Here is a tiny trained network, its code and every weight. The questions are about switching its units off for an input and a target symbol, where a switched-off unit gives its printed mean instead of its output.

import numpy as np


def w(rows, s, z=0):
    codes = np.array(rows[::2]) - 128.0
    scale = np.full(codes.shape[1], s)
    scale[-1] = z or s
    return codes * scale


def softmax(a):
    e = np.exp(a - a.max(-1, keepdims=True))
    return e / e.sum(-1, keepdims=True)


def log_softmax(a):
    a = a - a.max(-1, keepdims=True)
    return a - np.log(np.exp(a).sum(-1, keepdims=True))


def net(x, mask):
    ids = ['ΓΘΠΨαβεζηλμξτω'.index(c) for c in x.split()]
    T = len(ids)
    res = E[ids] + P[:T]
    u = 0
    for l in range(2):
        r = res
        for j in range(3):
            rows = slice(2 * j, 2 * j + 2)
            q, k, v = (r @ M[l][rows].T for M in (Q, K, V))
            z = softmax(np.where(np.tri(T) > 0, q @ k.T / 2**0.5, -1e9)) @ v
            o = O[l][rows]
            res = res + np.where(mask[u + j], z, o[:, -1]) @ o[:, :-1]
        u += 3
    return log_softmax(res[-1] @ U[:, :-1].T + U[:, -1])


Q, K, V, O = {}, {}, {}, {}
E = w([
[118,132,175,152],'Γ',
[109,50,122,68],'Θ',
[74,147,127,141],'Π',
[96,173,123,141],'Ψ',
[129,83,182,98],'α',
[138,165,117,158],'β',
[197,122,113,158],'ε',
[144,185,113,119],'ζ',
[110,38,162,140],'η',
[132,171,130,127],'λ',
[146,3,120,105],'μ',
[72,98,134,71],'ξ',
[152,139,63,132],'τ',
[151,161,89,95],'ω',
],0.034)
P = w([
[157,143,122,130],'0',
[105,140,64,226],'1',
[143,120,138,85],'2',
[114,216,130,99],'3',
[118,156,59,236],'4',
[155,102,150,53],'5',
[116,218,129,85],'6',
[117,157,60,243],'7',
[152,91,150,43],'8',
[113,211,121,70],'9',
[111,157,52,250],'10',
],0.011)
Q[0] = w([
[132,158,12,154],'0.h1',
[47,165,33,177],'0.h1',
[99,119,200,85],'0.h2',
[96,126,62,153],'0.h2',
[23,133,30,8],'0.h3',
[97,137,155,119],'0.h3',
],0.015)
K[0] = w([
[162,177,152,188],'0.h1',
[200,247,201,254],'0.h1',
[71,121,195,129],'0.h2',
[141,203,108,137],'0.h2',
[94,126,48,63],'0.h3',
[96,114,179,94],'0.h3',
],0.015)
V[0] = w([
[127,118,115,83],'0.h1',
[151,177,117,131],'0.h1',
[64,57,86,94],'0.h2',
[93,152,10,97],'0.h2',
[49,168,1,167],'0.h3',
[185,88,243,239],'0.h3',
],0.0089)
O[0] = w([
[79,192,87,84,165],'0.h1',
[159,96,174,168,88],'0.h1',
[148,112,185,198,220],'0.h2',
[206,166,192,105,172],'0.h2',
[179,109,186,220,113],'0.h3',
[45,101,2,117,2],'0.h3',
],0.0099,0.008)
Q[1] = w([
[39,127,252,15],'1.h1',
[111,107,167,176],'1.h1',
[147,163,119,122],'1.h2',
[108,163,149,90],'1.h2',
[143,149,125,156],'1.h3',
[120,131,95,181],'1.h3',
],0.013)
K[1] = w([
[138,249,43,248],'1.h1',
[141,144,106,102],'1.h1',
[149,177,109,101],'1.h2',
[127,166,110,146],'1.h2',
[135,160,131,167],'1.h3',
[120,146,93,153],'1.h3',
],0.015)
V[1] = w([
[142,177,77,125],'1.h1',
[127,211,80,227],'1.h1',
[75,119,188,7],'1.h2',
[177,56,128,88],'1.h2',
[219,67,191,93],'1.h3',
[123,60,79,1],'1.h3',
],0.0054)
O[1] = w([
[116,171,52,116,117],'1.h1',
[74,244,28,243,141],'1.h1',
[38,220,49,213,170],'1.h2',
[222,156,52,118,131],'1.h2',
[99,14,2,174,254],'1.h3',
[237,41,178,197,120],'1.h3',
],0.0051,0.0067)
U = w([
[47,176,105,86,236],'Γ',
[148,23,153,69,3],'Θ',
[89,56,228,254,53],'Π',
[146,147,149,215,102],'Ψ',
[71,56,129,92,76],'α',
[144,116,88,163,222],'β',
[162,158,69,41,214],'ε',
[149,197,112,115,159],'ζ',
[48,62,142,216,151],'η',
[113,168,140,155,115],'λ',
[139,27,150,186,118],'μ',
[78,169,245,28,123],'ξ',
[215,115,157,113,40],'τ',
[176,180,119,85,138],'ω',
],0.01,0.0062)

Each question gives the input, a string of symbols that net reads in full, and the target symbol t.
The units are the heads (2 rows each of Q, K, V and O). Each row of codes is followed by its name. A weight is (code - 128) times the scale printed after its matrix; where a second scale follows, it is the last column's (O and U).
mask holds one flag per head, layer by layer. A switched-off head (its flag False) gives its mean, the last column of its rows in O, instead of its output. The means were averaged over made-up inputs and are rounded, as every weight is.
A unit's drop is (log p(t) with every unit on - log p(t) with that unit switched off) / (log p(t) with every unit on - log p(t) with every unit switched off).
The circuit of an input: a set's keep is (log p(t) with only the set's units on - log p(t) with every unit switched off) / (log p(t) with every unit on - log p(t) with every unit switched off). Starting from all 6 units, units are removed one at a time, each time the one whose removal leaves the highest keep (on an exact tie, the one counted first), for as long as the keep stays at least 0.8.
units of the circuit, in order: the units of the circuit, biggest drop first
unit that matters most: the unit with the biggest drop
which heads matter: for each layer, one digit per head in row order, 1 if its drop is at least 0.15 and else 0, layers parted by /
drop when u is switched off: that unit's drop, to one decimal
input ω Θ ξ Ψ Θ ξ ε Γ, target η: which heads matter -> 101 / 000
input ξ ξ ξ ξ τ Γ ε Ψ μ, target μ: units of the circuit, in order -> 0.h3; 1.h3
input τ Γ Θ Θ Γ Ψ ε, target ε: units of the circuit, in order -> 0.h3; 0.h2
input Γ τ Γ Ψ ε ξ Γ η, target α: units of the circuit, in order -> 0.h3; 1.h1
input Θ ξ τ μ ε Π, target Π: units of the circuit, in order -> 0.h1
input Θ η α, target α: which heads matter -> 011 / 000
input ξ α ξ Θ ξ ξ η, target η: units of the circuit, in order -> 0.h3; 0.h2
input ξ ξ Θ Γ Γ ξ ε ω, target τ: units of the circuit, in order -> 0.h3; 1.h1
input η τ μ ε ξ ξ ξ ε η τ, target τ: units of the circuit, in order -> 1.h1; 0.h3
input ξ α Θ ξ τ ξ ξ Γ ξ ξ ξ, target Π: units of the circuit, in order -> 0.h3; 0.h1
input Θ ε ξ μ τ ξ Γ μ α ξ ω, target τ: which heads matter -> 010 / 100
input ξ Γ ε τ ξ ξ ε Ψ, target ξ: units of the circuit, in order -> 1.h1; 1.h3
input Θ Γ Ψ ξ Γ Ψ Θ η, target α: units of the circuit, in order -> 0.h3; 1.h1; 0.h1
input ξ ξ ξ Γ ξ β ξ Ψ, target ξ: units of the circuit, in order -> 1.h3; 1.h1
input η ξ Γ ξ Γ ξ ξ ξ Γ ζ τ, target Ψ: unit that matters most -> 0.h3
input ξ ξ Γ ξ ξ Π, target Π: which heads matter -> 101 / 000
input ε Θ ξ Γ Θ ζ η ξ ξ Θ τ, target Ψ: which heads matter -> 111 / 011
input ξ Ψ η Π Π ω τ η Γ, target Γ: which heads matter -> 001 / 000
input ε ξ Ψ λ ξ Γ ζ α, target Γ: which heads matter -> 001 / 000
input Γ ξ ξ β, target ξ: unit that matters most -> 1.h3
input ξ β τ ξ ξ α, target α: units of the circuit, in order -> 0.h2; 0.h3
input ε ξ ξ ξ ξ ξ Θ α, target Γ: which heads matter -> 101 / 000
input α Π α ξ ξ Γ τ λ, target ε: drop when 0.h3 is switched off -> 0.9
input ξ Ψ ξ ξ Ψ Γ ξ μ, target Θ: drop when 1.h3 is switched off -> 0.1
input Γ Γ α λ, target Γ: drop when 0.h3 is switched off -> 0.3
input Θ ω Γ, target Γ: drop when 0.h3 is switched off -> 0.5
input ξ Γ Γ β, target Γ: units of the circuit, in order -> 0.h3
